Below is a small trained network, with its code and all its weights. Each question gives an input and a target symbol and asks what happens when units are switched off, that is, made to give their printed mean instead of their output.

import numpy as np


def w(rows, s, z=0):
    codes = np.array(rows[::2]) - 128.0
    scale = np.full(codes.shape[1], s)
    scale[-1] = z or s
    return codes * scale


def norm(h):
    return h / np.sqrt((h * h).mean(-1, keepdims=True) + 1e-5)


def f(y):
    return np.maximum(y, 0)


def softmax(a):
    e = np.exp(a - a.max(-1, keepdims=True))
    return e / e.sum(-1, keepdims=True)


def log_softmax(a):
    a = a - a.max(-1, keepdims=True)
    return a - np.log(np.exp(a).sum(-1, keepdims=True))


def net(x, mask):
    ids = ['ΔΘελμπ'.index(c) for c in x.split()]
    T = len(ids)
    res = E[ids] + P[:T]
    r = norm(res)
    for j in range(3):
        rows = slice(4 * j, 4 * j + 4)
        q, k, v = (r @ M[0][rows].T for M in (Q, K, V))
        z = softmax(np.where(np.tri(T) > 0, q @ k.T / 4**0.5, -1e9)) @ v
        o = O[0][rows]
        res = res + np.where(mask[j], z, o[:, -1]) @ o[:, :-1]
    y = f(norm(res) @ A[0][:, :-1].T + A[0][:, -1])
    res = res + np.where(mask[3:7], y, B[0][:, -1]) @ B[0][:, :-1]
    return log_softmax(norm(res)[-1] @ U[:, :-1].T + U[:, -1])


Q, K, V, O, A, B = {}, {}, {}, {}, {}, {}
E = w([
[138,170,141,162,188],'Δ',
[150,103,114,191,197],'Θ',
[142,215,91,99,88],'ε',
[95,161,94,89,252],'λ',
[13,168,126,114,48],'μ',
[94,115,166,185,104],'π',
],0.012)
P = w([
[210,76,134,129,2],'0',
[140,124,100,188,60],'1',
[133,121,108,158,87],'2',
[119,126,128,163,117],'3',
[118,138,139,152,129],'4',
[126,175,148,143,129],'5',
[115,194,158,133,136],'6',
[112,201,161,116,153],'7',
[120,222,159,115,153],'8',
],0.0073)
Q[0] = w([
[164,174,99,177,71],'h1',
[109,177,96,224,37],'h1',
[214,43,165,83,92],'h1',
[175,116,143,104,164],'h1',
[138,74,81,154,92],'h2',
[125,122,69,159,59],'h2',
[100,172,170,156,147],'h2',
[122,153,93,162,175],'h2',
[105,143,75,69,31],'h3',
[2,223,104,146,72],'h3',
[199,122,171,31,113],'h3',
[119,156,202,181,148],'h3',
],0.0092)
K[0] = w([
[60,107,132,77,152],'h1',
[54,73,62,11,187],'h1',
[159,99,181,91,93],'h1',
[118,125,102,108,54],'h1',
[198,42,76,131,133],'h2',
[118,150,111,159,99],'h2',
[40,142,196,146,130],'h2',
[118,195,195,176,115],'h2',
[111,134,90,77,105],'h3',
[124,181,235,162,75],'h3',
[123,170,67,18,144],'h3',
[142,165,161,179,111],'h3',
],0.011)
V[0] = w([
[106,118,77,100,127],'h1',
[139,164,140,75,174],'h1',
[124,122,123,97,141],'h1',
[157,132,128,134,171],'h1',
[182,147,124,105,192],'h2',
[142,126,159,128,131],'h2',
[142,153,68,112,127],'h2',
[50,160,157,131,106],'h2',
[68,134,173,88,128],'h3',
[118,106,124,147,131],'h3',
[112,129,111,111,221],'h3',
[56,135,251,151,70],'h3',
],0.011)
O[0] = w([
[179,80,157,121,169,132],'h1',
[114,105,98,78,160,206],'h1',
[14,108,173,55,122,116],'h1',
[110,122,34,108,138,245],'h1',
[145,135,226,138,80,158],'h2',
[201,63,125,70,87,115],'h2',
[115,134,248,166,131,156],'h2',
[125,43,96,254,136,197],'h2',
[134,186,66,175,143,4],'h3',
[186,180,136,76,101,153],'h3',
[147,103,171,166,96,57],'h3',
[206,89,152,117,112,216],'h3',
],0.0057,0.0033)
A[0] = w([
[130,177,61,60,170,104],'n1',
[82,103,217,127,1,198],'n2',
[127,62,64,178,62,7],'n3',
[41,218,144,170,168,142],'n4',
],0.0071,0.0017)
B[0] = w([
[139,37,198,119,27,204],'n1',
[203,31,132,245,1,157],'n2',
[245,227,151,106,184,160],'n3',
[115,183,104,124,181,253],'n4',
],0.0067,0.0061)
U = w([
[180,106,213,174,34,227],'Δ',
[125,234,87,87,187,146],'Θ',
[121,137,167,80,127,1],'ε',
[78,132,255,6,177,171],'λ',
[29,76,22,147,130,94],'μ',
[196,40,70,21,176,99],'π',
],0.0058,0.0043)

Each question gives the input, a string of symbols that net reads in full, and the target symbol t.
The units are the heads (4 rows each of Q, K, V and O) and the neurons (one row each of A and B). Each row of codes is followed by its name. A weight is (code - 128) times the scale printed after its matrix; where a second scale follows, it is the last column's (O, A, B and U).
mask holds one flag per unit, heads first, then neurons. A switched-off unit (its flag False) gives its mean, the last column of its rows in O or B, instead of its output. The means were averaged over made-up inputs and are rounded, as every weight is.
A unit's drop is (log p(t) with every unit on - log p(t) with that unit switched off) / (log p(t) with every unit on - log p(t) with every unit switched off).
The circuit of an input: a set's keep is (log p(t) with only the set's units on - log p(t) with every unit switched off) / (log p(t) with every unit on - log p(t) with every unit switched off). Starting from all 7 units, units are removed one at a time, each time the one whose removal leaves the highest keep (on an exact tie, the one counted first), for as long as the keep stays at least 0.8.
units of the circuit, in order: the units of the circuit, biggest drop first
most important unit: the unit with the biggest drop
k most important neurons: the k neurons with the biggest drops, biggest first
heads that matter: for each layer, one digit per head in row order, 1 if its drop is at least 0.15 and else 0, layers parted by /
drop when u is switched off: that unit's drop, to one decimal
input λ λ μ λ ε, target μ: units of the circuit, in order -> h2, h1, n3
input Θ Θ λ, target λ: units of the circuit, in order -> h2
input λ ε λ λ π ε Δ, target π: heads that matter -> 111
input Θ μ Θ Δ μ Δ μ, target Θ: heads that matter -> 011
input Θ Δ λ, target λ: units of the circuit, in order -> h2, n1
input Δ Θ π Δ π λ, target π: units of the circuit, in order -> h2, n1
input λ ε Θ, target λ: units of the circuit, in order -> h2, h3
input ε λ λ Δ λ Θ, target λ: heads that matter -> 110
input λ Δ Δ, target λ: heads that matter -> 110
input λ μ Δ, target μ: heads that matter -> 110
input Θ λ Θ Θ, target Θ: units of the circuit, in order -> n1, h2
input λ Θ Δ λ ε λ Δ ε μ, target μ: heads that matter -> 111
input Δ Θ Θ Θ, target Θ: heads that matter -> 111
input λ Θ λ λ ε, target λ: units of the circuit, in order -> h1, h2
input μ Δ ε Δ π λ ε μ, target μ: units of the circuit, in order -> h2
input μ Θ μ, target Θ: units of the circuit, in order -> h3, n3
input Θ λ λ Δ π π λ Δ, target π: heads that matter -> 011
input Δ π Δ π λ, target π: units of the circuit, in order -> h3, h2, n1
input Δ λ Δ Δ, target λ: heads that matter -> 111
input μ π λ ε, target π: 2 most important neurons -> n1, n2
input ε λ ε, target λ: most important unit -> h3
input Δ λ π μ ε, target π: drop when h2 is switched off -> 0.4
input Θ Δ ε μ λ Θ π π π, target π: drop when h1 is switched off -> 0.1
input π λ π, target π: drop when h2 is switched off -> 0.3
